[  1   1   2   8   2   6  -2  -5   3   1  -4  12  -2   5   2   1   1  13
  -1   2 -12  -6   6  -4   7   4   5  -9   6  12 -14] : M > G
[ -6   2   2   8  -4   5  -5 -17  -4   4  -3  10   1   5  -2   9  -2  15
   0  -1 -12  -5   8 -10   7   4  -2  -8  11  11 -18] : M > A
[  3   0   1 -23   1   3 -22 -11   5  -3   3  30  -3  25  12  -6   1 -29
  14  -1  -4  -5   1   2   3   3  -4  23  18 -16   4] : Q > P
[  3  -1  -9  18  -1   3  11  -2  -5   5  -4  14  -6   1  10   8  -3  13
   2   4 -13  -2   2   0  10   3  -3 -24  10  12 -16] : J > U
[  5  -6  -5   6   4   2  -6  -4   5   0  -5  49   4  16   0  -1  -2 -19
  -8  -4  -7   0  -5   1   9  -1  -4   8  20  -5  -8] : Q > P
[  1   3   2  12  -4   8  -3  -3  -3   8  -3 -13   1   0 -12   4  -1  -2
   1   1  -7  -7   0  -4  22   4  -2  -2   4  15 -21] : J > Y
[ -5  -5  -1 -17   0  -3  -1  -6   7  -5  -5  40   2   4  -5   2 -12   1
  -6  -4  -7  -2  -4  16   0   0  -3 -10   9  11 -13] : Q > K
[ -8 -11  -3 -15   1   2   1   3 -18   3   3 -39   0   0  -9   0  -1  28
  -2   5  -2 -10   3  21   6   0   0 -31  11  18 -19] : J > Y
[ -1  -1   4  10  -1   3   7  -9   1  -3   0  10   1   1  -4   3  -1  16
   3   4  -6   2   2   3   6   6   9 -22  11  17 -17] : J > U
[-13   6  -4  -4  -2   5  -6  -1  -7   1   3  31  -4   4   2  -3   1   1
  -3  -4 -10   5   4   1   4   3  -6   2   9  14   0] : Q > K
[ -5  -1   1   5  -1   2   1  -8  11   1  -3  65 -19   9   0   2   3   4
   1  -2  -5  -2  -2  16   3   5   4 -18  32  14 -14] : S > R
[  8  -7   1  36   1  13   3 -15  15   8  -3  32   7 -19   1  -3  -6  19
   9  55 -15  -7   3 -10  22   3   0 -12   6  16 -10] : M > G
[  6   2  -7 -14   2   0 -15  -5   8   7  -7  48  -1   8   3   3   4  -3
  -8   2 -12   2   5  15  14   4   3   5   9   5 -10] : S > R
[ -8  -4   0   7   5  -1 -16  -8   6   0  -2  65   4  -5   0  -5  -2  -4
   4  -3 -10   2  -4   9   4   5  -5  -2  13   6  -6] : S > Z
[ 0  0  6 14  3  0 -5 -8  0  5 -3 -2  2  5  8  0 -3  5  3 -1 -6 -5  4 -7
 18  5 -1 -5 16  8 -5] : J > Y
[ 5 -2 -4 -9  3  2  0 -2 11 -1 -5 32 -1  7  1 -2  4  4  4  6 -6  8  2  5
 -4 -1 -2  0 -1 10 -8] : Q > P
[  6  12   4  -3   7   3 -15  -6   7  10   2  39  -2   6  20   2  -1  -6
  -2   3  -4  -1   0  -8   9   4  -2  19   4 -11   5] : J > B
[  1  -2  -3  -2   3  11   4   5  16   1  -3  13  11  -1 -12  -1   7   4
   2  -3   7  16   4   4   5   1  -4   0  -3  17  -8] : Q > N
[  0  -3 -10   2  -5   6   6  -4  14 -11  -7  65   2  14  -6   0  -2  10
   1  -1 -10  14   2  11  -4   2  -1 -14  12  21 -14] : S > H
[  1 -15 -16   3   2   6  10  -2  14  -3  -8  65  -1   7  -5  15   1   7
   2  -4  -7   9   3  -1  -3   2   0 -15   4   6 -18] : S > H
[  2   3   3  14  -4  10   1  -6   3   3  -2  13   7   5   3   5   0  14
  -2   1  -7  -3  10   0  12   2   2  -7   6  13 -13] : M > A
[ -1   0  -3  -5   1   4  -8 -12  -8  -1  -2  10  -1   1   6   1  -1  -2
  -2  -6  -4  -5   2   7   2   2   3  16   7  -7 -10] : J > B
[-10  -2 -13 -27   2  -2 -17  -6   9   4   3  59   0  -5   5   1   6 -12
  -5   1  -5  -3 -12  10 -15  11   7 -13  16   3  -2] : S > H

[ 10   6   4   4  -7   4   3  22  -4 -12  -5  -5   3 -10   5  -8   3   1
   5  -6  -1   1  -4   2  -7   1  -6  -7   4   3   2] : C > W
[-6 -1 -2 -2  0 -2 -9  0 -5  0 -5  3  0  1  6 -4  1  2  7 -7 -1  9  3  4
  3 -1 -7  0  8  2  7] : E > X
[ 3  4  4  2  5  7  4 -1 -2  1 -3  0 -2  0 -1  3  1 -1 -7  4  2 -3 -2 -1
 -3  0 -2  4 -4  5  3] : C > L
[  3   0   7   3  -9   1   1  11   3  -9  -4  -6   4 -11   4  -5   1   3
  -1 -10  -3  -2   0   3  -5   2   6  -6   3  -1  -9] : C > W
[  4   7  -6  -1  -6  -4 -10  19  -4  -6   1  -6   0   1   6  -6   0  -1
  17  -7  -1   6   2   7  -1  -4 -14  -7   9  -4   5] : E > F
[ 5  4  2  4  2  5  2  6  0 -3 -2 -4 -2 -1 -3  3  0 -1 -3  1  1 -5 -2  0
 -4 -2 -1  1 -4  0 -3] : C > L
[ 1  6 -3 -2 -2 -3 -7  1 -2  4 -5  0 -1  1  2 -3 -2  1 11 -4  4  5  1  3
  5 -3 -9 -3  8  1  8] : E > X
[  1   7  -3  -1   1  -1 -13  17 -10 -10  -4  -1   2  -2  11  -5  -1   2
  14  -9  -2  11   0   9  -1  -1 -16  -1   9   0   6] : E > F
[ 6  8  7  5  1  6  5  7  2 -1 -8 -4  0 -4  0  3  2  0 -3 -2  4 -3 -1  7
 -2 -2 -1  3  1  2  0] : C > L
[ 12  11   7   8  -2   6   8  13   3   1 -12  -7  -1  -6  -2   1   0   0
   1  -5   6  -6  -3   3  -4  -1 -12  -2   3   4   3] : C > L
[ -3   8  -7   0   7  -2 -11   6  -6   4  -6   1  -3   8   4   3  -4  -1
  14  -1   4   6   2   6   5  -6 -15   7   7  -2   8] : E > X
[ -2  -8   5   0   8   8   7 -16   0   1   1   5   1   1  -1   3   2  -2
 -19   9  -2  -3  -4  -8  -1   4  10   7  -8   5  -2] : C > L
[  7   4   7   4  -9   4   5  16   1  -7  -5  -5   2 -11   1  -5   2   1
   2  -8  -1   0  -3   2  -5   2   2  -9   2   2   1] : C > W
[  8   9   3   6   1   8   7   4   0   7  -9 -12  -3  -3  -5   1   1  -1
   0   2   6  -3  -5  -1  -5   1  -4   3  -5   4   6] : C > L
[-6  4 -4 -6  2 -3 -6 -3 -3  4 -5  3 -1  4  2 -4  0  0  5  0  1  8  0  4
  4  1 -7  0  7  3  6] : E > X
[ 5  6  4  5 -3  4  2 14 -1 -6 -7 -4  2 -9  2 -3  0  1  1 -7 -1  1 -2  4
 -4 -2 -1 -2  5  0 -1] : C > W
[  1   7  -5   1   6   1  -4   2  -4   5  -8   2  -2   3  -1  -2  -1  -1
   6  -3   3   4  -2   2   4   0 -12   0   6   2  10] : E > X
[ -3   4  -5  -2  -2  -3  -8   2  -3   1  -4  -1  -1   2   3  -5  -1   0
  10  -5   1   6   1   3   4  -2 -10   0   7   1   7] : E > X
[  4   6   6   4   4   5   6   4   2   3 -11  -2  -1  -3  -1   2  -1   0
  -1  -3   3  -4   1   1  -1  -2  -1   2   1   1  -2] : C > L
[ -8  -1  -8  -5   5  -5  -5 -14  -1  11  -3   7  -3   8  -1   1   1  -1
   3   1   3   7   2   1   8   0  -6   4   4   5   8] : E > X
[ 6  4  5  4  2  3  5  3  2  1 -6 -2  0 -5 -1  2  0  0 -4 -3  2 -5 -2  1
 -2  0  2  1  0  3 -1] : C > L
[  4   7  -4   1 -10  -1  -9  21  -6  -8  -2  -5   2  -4   7  -5  -1   1
  16  -8  -2   7  -1   6  -4  -3 -13  -5   9  -1   2] : E > F
[ -1  10  -4   0   4   0  -8   6  -5   3  -8   0  -1   3   6  -1  -3   0
  11  -5   3   9  -1   7   4  -5 -14   4   7   1   9] : E > X
[ 0  6 -4  1  2 -1 -3  0 -1  6 -4 -4 -3  2 -1  2 -2 -1  6 -2  5  2  2  3
  3 -2 -6  2  3  1  7] : E > X
[-3  5 -1  0  7 -1 -6  2 -4  2 -6  1 -3  4  6  4 -1  1  5 -3  0  6  1  6
  2 -2 -8  6  5  1  5] : E > X
[  7  10   0  -4  -4   1  -6  27  -5 -11  -5  -6   4  -6   9  -4  -2   1
  15 -10   0   4   0   9  -5  -3 -12  -4   9  -3   0] : E > F
[  2   9  -5  -1  -6  -3 -10  18  -7  -4  -5  -2   1  -2   7  -7   4   1
  17  -8   0   9  -2   6   2  -2 -15  -6   9   0   8] : E > F
[  2   5  -4  -2  -5  -1  -7  21  -7 -11   3  -3   3  -4   6  -7   0   0
  13  -6  -4   9  -3   5  -3  -3 -11  -8   6  -8   0] : E > F
[ 6  5  2  3 -6  4  2 13  1 -3 -3 -7  0 -5 -1 -3  1  3  4 -3  1  0 -3  3
 -3  1 -3 -5  2 -2  0] : C > W

[-1 -4 12 14  3  8 23 21 -7  8 -3  5 22  7 -1  0  2 10  3  2 -7  2 -2 -1
 -3 -7 -2  1  3 -3 -9] : Zf > CG
[ -2 -10  -5  13   2   2  14   6   2   2  -3  12   0  10   1   4  -1  14
 -10  18 -14   8   1   0   5  -2  -5  -8  -2   0 -10] : Zf > CG
[  0  -3   6   1  -3   4  23   3  -4  -2  -1   7   2   6  -2   2   4   2
  -4   7 -20  12  -1   0  -1   0   0  -9 -12  10 -18] : Zf > ZQ
[ -5 -11  10  -7   0   6  26  11  -7   1   0 -11   0 -10  -3  14  -1   4
  -2 -16 -16  13   1   9   6  -1   1   3 -11   8 -16] : Zf > ZQ
[-1 -6  4 -1  0 -2 -1  7 -2 -1 -2 -3 -2  3  0  5  1  6 -1  3 -8  8 -3  1
 14 -6 -2 -6 -9  3 -7] : Zf > CG
[ -7  -2   7 -12   2   5   1  17  -4   0   2  -4  -1   1  -3   9  -2   2
  -3 -10 -11   1   3  -1  -7  -4  -1   2  -6   6 -13] : Zf > ZQ
[  3  -2   4   2   2   5   6   1   9  -4  -1   8   3  14   0   3  -4  14
  -4  12 -15  -5  -2   0  18  -9  -4   1   3  -1 -15] : HD > GT
[  1 -16   7   4   1  -3  20   8   2   2  -3   4  -2 -10   0   4   3   5
  -3 -14  -9  11   0  -1  -1   2   0  -7  -7   9   0] : Zf > ZQ
[ -2 -12 -11   7   2  -4   2  -1   0   2   0  -6   3   2   4   4  -5  -2
   2  10   5   0  -9  -2   8   2  -1   2  -3  -2   2] : HD > GB
[  1  -2   7   5  -1  -1   8   8  -2   2   1  -1  -3   7   1   5   1   3
   1  11  -3   5   2   0  -5   2   2   0 -11   3 -11] : Zf > CG
[  1   1  -4   2   1   2   5  -4  12   0  -2   8   4  13  -1  -1  -4  16
  -2  21  -5  -4   1   9  26  -3  -3  -2   6  -3 -10] : HD > GT
[  1 -10  -3  -4  -4  -7   4   5   0   7   5 -11   3   3   9  -1   1  -9
   1   3   9  -5  -1   1   1  -7  -5  11  -5   0   1] : HD > GB
